Here is a tiny trained network, its code and every weight. The questions are about switching its units off for an input and a class, where a switched-off unit gives its printed mean instead of its output.

import numpy as np


def w(rows, s, z=0):
    codes = np.array(rows[::2]) - 128.0
    scale = np.full(codes.shape[1], s)
    scale[-1] = z or s
    return codes * scale


def f(y):
    return np.maximum(y, 0)


def log_softmax(a):
    a = a - a.max(-1, keepdims=True)
    return a - np.log(np.exp(a).sum(-1, keepdims=True))


def net(x, mask):
    res = np.array(x, float).reshape(1, 7) / 4 @ E
    y = f(res @ A[0][:, :-1].T + A[0][:, -1])
    res = res + np.where(mask, y, B[0][:, -1]) @ B[0][:, :-1]
    return log_softmax(res[-1] @ U[:, :-1].T + U[:, -1])


A, B = {}, {}
E = w([
[170,143,214,78,168,159],'x0',
[186,89,64,37,177,143],'x1',
[2,108,64,83,175,153],'x2',
[104,75,66,88,97,207],'x3',
[160,164,91,179,55,105],'x4',
[163,96,125,88,84,85],'x5',
[120,47,161,188,133,142],'x6',
],0.0091)
A[0] = w([
[188,115,72,188,91,2,213],'n0',
[212,136,140,142,145,62,152],'n1',
[163,39,26,67,224,187,208],'n2',
[168,104,104,194,88,120,254],'n3',
[215,185,158,97,136,35,215],'n4',
[212,126,154,123,122,115,182],'n5',
[200,120,236,163,208,78,204],'n6',
[121,115,207,179,159,172,178],'n7',
[167,181,125,137,105,83,175],'n8',
[150,81,118,158,109,83,156],'n9',
[152,62,149,136,25,123,148],'n10',
],0.0098,0.004)
B[0] = w([
[43,109,98,116,147,99,228],'n0',
[60,146,196,109,129,154,187],'n1',
[132,75,61,76,76,234,249],'n2',
[101,90,94,150,157,34,205],'n3',
[18,133,193,121,78,153,210],'n4',
[90,94,166,186,121,184,186],'n5',
[132,110,193,173,165,163,217],'n6',
[102,71,104,165,152,122,179],'n7',
[61,159,145,127,149,140,180],'n8',
[121,62,78,83,98,95,169],'n9',
[171,45,67,171,87,2,184],'n10',
],0.0096,0.013)
U = w([
[112,118,129,246,195,154,171],'0',
[116,138,45,55,137,76,98],'1',
[111,164,103,46,88,245,160],'2',
[200,185,118,104,96,134,62],'3',
[149,95,111,160,54,2,92],'4',
[98,243,231,157,78,146,113],'5',
[54,250,75,96,148,53,36],'6',
[44,120,126,135,131,112,253],'7',
],0.0073,0.0044)

Each question gives the input, the list of numbers given to net, and the class t.
The units are the neurons (one row each of A and B). Each row of codes is followed by its name. A weight is (code - 128) times the scale printed after its matrix; where a second scale follows, it is the last column's (A, B and U).
mask holds one flag per neuron, in row order. A switched-off neuron (its flag False) gives its mean, the last column of its row in B, instead of its output. The means were averaged over made-up inputs and are rounded, as every weight is.
A unit's drop is (log p(t) with every unit on - log p(t) with that unit switched off) / (log p(t) with every unit on - log p(t) with every unit switched off).
The circuit of an input: a set's keep is (log p(t) with only the set's units on - log p(t) with every unit switched off) / (log p(t) with every unit on - log p(t) with every unit switched off). Starting from all 11 units, units are removed one at a time, each time the one whose removal leaves the highest keep (on an exact tie, the one counted first), for as long as the keep stays at least 0.8.
units of the circuit, in order: the units of the circuit, biggest drop first
most important unit: the unit with the biggest drop
k most important neurons: the k neurons with the biggest drops, biggest first
drop when u is switched off: that unit's drop, to one decimal
input [6,2,1,-3,0,-5,-6], class 5: most important unit -> n2
input [3,-2,2,4,1,-1,-3], class 2: units of the circuit, in order -> [n3; n10]
input [1,-1,-4,6,7,-2,-3], class 4: units of the circuit, in order -> [n10; n2]
input [-7,-2,0,-2,-6,0,0], class 1: units of the circuit, in order -> [n6; n4]
input [-7,-7,-4,8,8,-8,-6], class 4: units of the circuit, in order -> [n10; n3]
input [1,-4,4,5,-1,2,1], class 2: units of the circuit, in order -> [n3; n0]
input [2,3,-7,-7,-5,2,0], class 5: units of the circuit, in order -> [n4; n1]
input [1,6,-4,-3,2,3,-5], class 5: units of the circuit, in order -> [n4; n1; n2]
input [3,1,7,-3,0,7,2], class 2: units of the circuit, in order -> [n3; n10; n0]
input [5,7,0,-6,-1,-5,0], class 2: units of the circuit, in order -> [n2; n3]
input [2,0,-7,-6,2,-3,2], class 5: 4 most important neurons -> [n4; n1; n6; n2]
input [7,-8,-1,-2,0,8,3], class 0: 2 most important neurons -> [n6; n7]
input [-5,4,-3,4,-2,-1,2], class 1: units of the circuit, in order -> [n4; n6; n5]
input [-3,-3,-8,-2,-1,-6,-7], class 5: most important unit -> n4
input [-4,0,5,-5,-3,-1,1], class 1: 3 most important neurons -> [n6; n4; n5]
input [8,-4,7,-2,3,-4,-8], class 5: 4 most important neurons -> [n2; n0; n3; n10]
input [-7,2,-2,-8,7,6,1], class 7: 4 most important neurons -> [n0; n4; n1; n8]
input [-3,-2,-6,-5,4,6,-1], class 7: 4 most important neurons -> [n4; n0; n1; n8]
input [-3,-6,-8,-7,0,0,-4], class 7: 2 most important neurons -> [n0; n3]
input [8,-1,-7,7,1,5,8], class 4: units of the circuit, in order -> [n10]
input [4,4,-6,-4,3,5,3], class 7: 3 most important neurons -> [n0; n4; n10]
input [2,-5,1,7,3,-5,2], class 0: units of the circuit, in order -> [n2; n4]
input [2,-4,-2,7,-2,7,-4], class 4: 2 most important neurons -> [n10; n2]
input [-5,7,-4,2,2,-7,-5], class 2: 2 most important neurons -> [n2; n10]
input [8,-5,-7,-2,2,7,3], class 0: 2 most important neurons -> [n6; n10]
input [-6,4,4,2,-2,-1,-7], class 2: drop when n2 is switched off -> 0.2
input [-6,3,3,3,-7,2,6], class 2: units of the circuit, in order -> [n2]
